Below is a small trained network, with its code and all its weights. Each question gives an input and a class and asks what happens when units are switched off, that is, made to give their printed mean instead of their output.

import numpy as np


def w(rows, s, z=0):
    codes = np.array(rows[::2]) - 128.0
    scale = np.full(codes.shape[1], s)
    scale[-1] = z or s
    return codes * scale


def f(y):
    return np.maximum(y, 0)


def log_softmax(a):
    a = a - a.max(-1, keepdims=True)
    return a - np.log(np.exp(a).sum(-1, keepdims=True))


def net(x, mask):
    res = np.array(x, float).reshape(1, 5) / 4 @ E
    y = f(res @ A[0][:, :-1].T + A[0][:, -1])
    res = res + np.where(mask, y, B[0][:, -1]) @ B[0][:, :-1]
    return log_softmax(res[-1] @ U[:, :-1].T + U[:, -1])


A, B = {}, {}
E = w([
[136,128,254,47,35],'x0',
[6,42,88,185,90],'x1',
[188,238,122,101,44],'x2',
[47,176,79,47,152],'x3',
[67,159,185,119,171],'x4',
],0.0095)
A[0] = w([
[118,174,191,111,84,102],'neuron 0',
[9,45,107,59,67,154],'neuron 1',
[87,13,139,198,132,202],'neuron 2',
[146,160,209,67,104,152],'neuron 3',
[73,120,173,100,191,4],'neuron 4',
[156,159,216,53,92,186],'neuron 5',
[144,181,41,174,182,115],'neuron 6',
[66,199,150,150,111,53],'neuron 7',
[52,116,171,201,115,162],'neuron 8',
[36,182,127,113,94,104],'neuron 9',
[156,132,202,155,80,184],'neuron 10',
[148,167,84,213,34,57],'neuron 11',
],0.012,0.0047)
B[0] = w([
[160,149,117,100,86,187],'neuron 0',
[87,168,36,177,137,253],'neuron 1',
[118,65,78,166,108,252],'neuron 2',
[153,201,128,118,91,217],'neuron 3',
[59,146,135,91,190,170],'neuron 4',
[153,196,128,130,73,237],'neuron 5',
[126,133,63,78,173,209],'neuron 6',
[148,82,172,120,102,156],'neuron 7',
[108,102,73,114,180,199],'neuron 8',
[120,138,132,249,85,187],'neuron 9',
[198,106,147,112,120,200],'neuron 10',
[155,77,96,60,176,183],'neuron 11',
],0.013,0.014)
U = w([
[71,66,112,246,115,187],'0',
[98,118,207,153,103,3],'1',
[200,156,195,180,47,230],'2',
[132,125,63,89,145,209],'3',
[159,109,151,66,88,14],'4',
[121,220,104,143,67,84],'5',
[58,157,203,67,192,99],'6',
],0.013,0.0073)

Each question gives the input, the list of numbers given to net, and the class t.
The units are the neurons (one row each of A and B). Each row of codes is followed by its name. A weight is (code - 128) times the scale printed after its matrix; where a second scale follows, it is the last column's (A, B and U).
mask holds one flag per neuron, in row order. A switched-off neuron (its flag False) gives its mean, the last column of its row in B, instead of its output. The means were averaged over made-up inputs and are rounded, as every weight is.
A unit's drop is (log p(t) with every unit on - log p(t) with that unit switched off) / (log p(t) with every unit on - log p(t) with every unit switched off).
The circuit of an input: a set's keep is (log p(t) with only the set's units on - log p(t) with every unit switched off) / (log p(t) with every unit on - log p(t) with every unit switched off). Starting from all 12 units, units are removed one at a time, each time the one whose removal leaves the highest keep (on an exact tie, the one counted first), for as long as the keep stays at least 0.8.
circuit, biggest first: the units of the circuit, biggest drop first
most important unit: the unit with the biggest drop
top k neurons: the k neurons with the biggest drops, biggest first
drop when u is switched off: that unit's drop, to one decimal
input [4,5,3,-6,-3], class 3: most important unit => neuron 11
input [-1,-5,-1,-2,-2], class 2: circuit, biggest first => (neuron 1; neuron 8)
input [4,-8,-8,5,-4], class 2: top 3 neurons => (neuron 1; neuron 6; neuron 8)
input [2,4,4,-7,-8], class 3: top 2 neurons => (neuron 11; neuron 5)
input [1,7,5,-7,-8], class 3: top 2 neurons => (neuron 11; neuron 9)
input [-6,5,2,-6,-4], class 3: top 2 neurons => (neuron 11; neuron 6)
input [6,-8,3,2,-3], class 2: top 2 neurons => (neuron 1; neuron 10)
input [-3,5,5,-5,0], class 3: top 2 neurons => (neuron 11; neuron 9)
input [1,-1,-7,7,8], class 0: top 2 neurons => (neuron 9; neuron 1)
input [7,7,5,-6,8], class 2: top 2 neurons => (neuron 10; neuron 7)
input [0,-2,-7,6,8], class 0: top 2 neurons => (neuron 9; neuron 1)
input [6,-6,-8,3,1], class 5: top 3 neurons => (neuron 5; neuron 4; neuron 3)
input [6,-6,6,4,-7], class 2: top 3 neurons => (neuron 1; neuron 10; neuron 6)
input [-1,1,6,-6,-7], class 3: most important unit => neuron 11
input [-3,-5,8,-2,-7], class 3: top 2 neurons => (neuron 11; neuron 6)
input [2,8,6,6,8], class 0: drop when neuron 9 is switched off => 0.6
input [-1,3,-1,7,5], class 0: drop when neuron 6 is switched off => 0.0
input [7,-5,-3,1,-2], class 2: drop when neuron 1 is switched off => 0.1
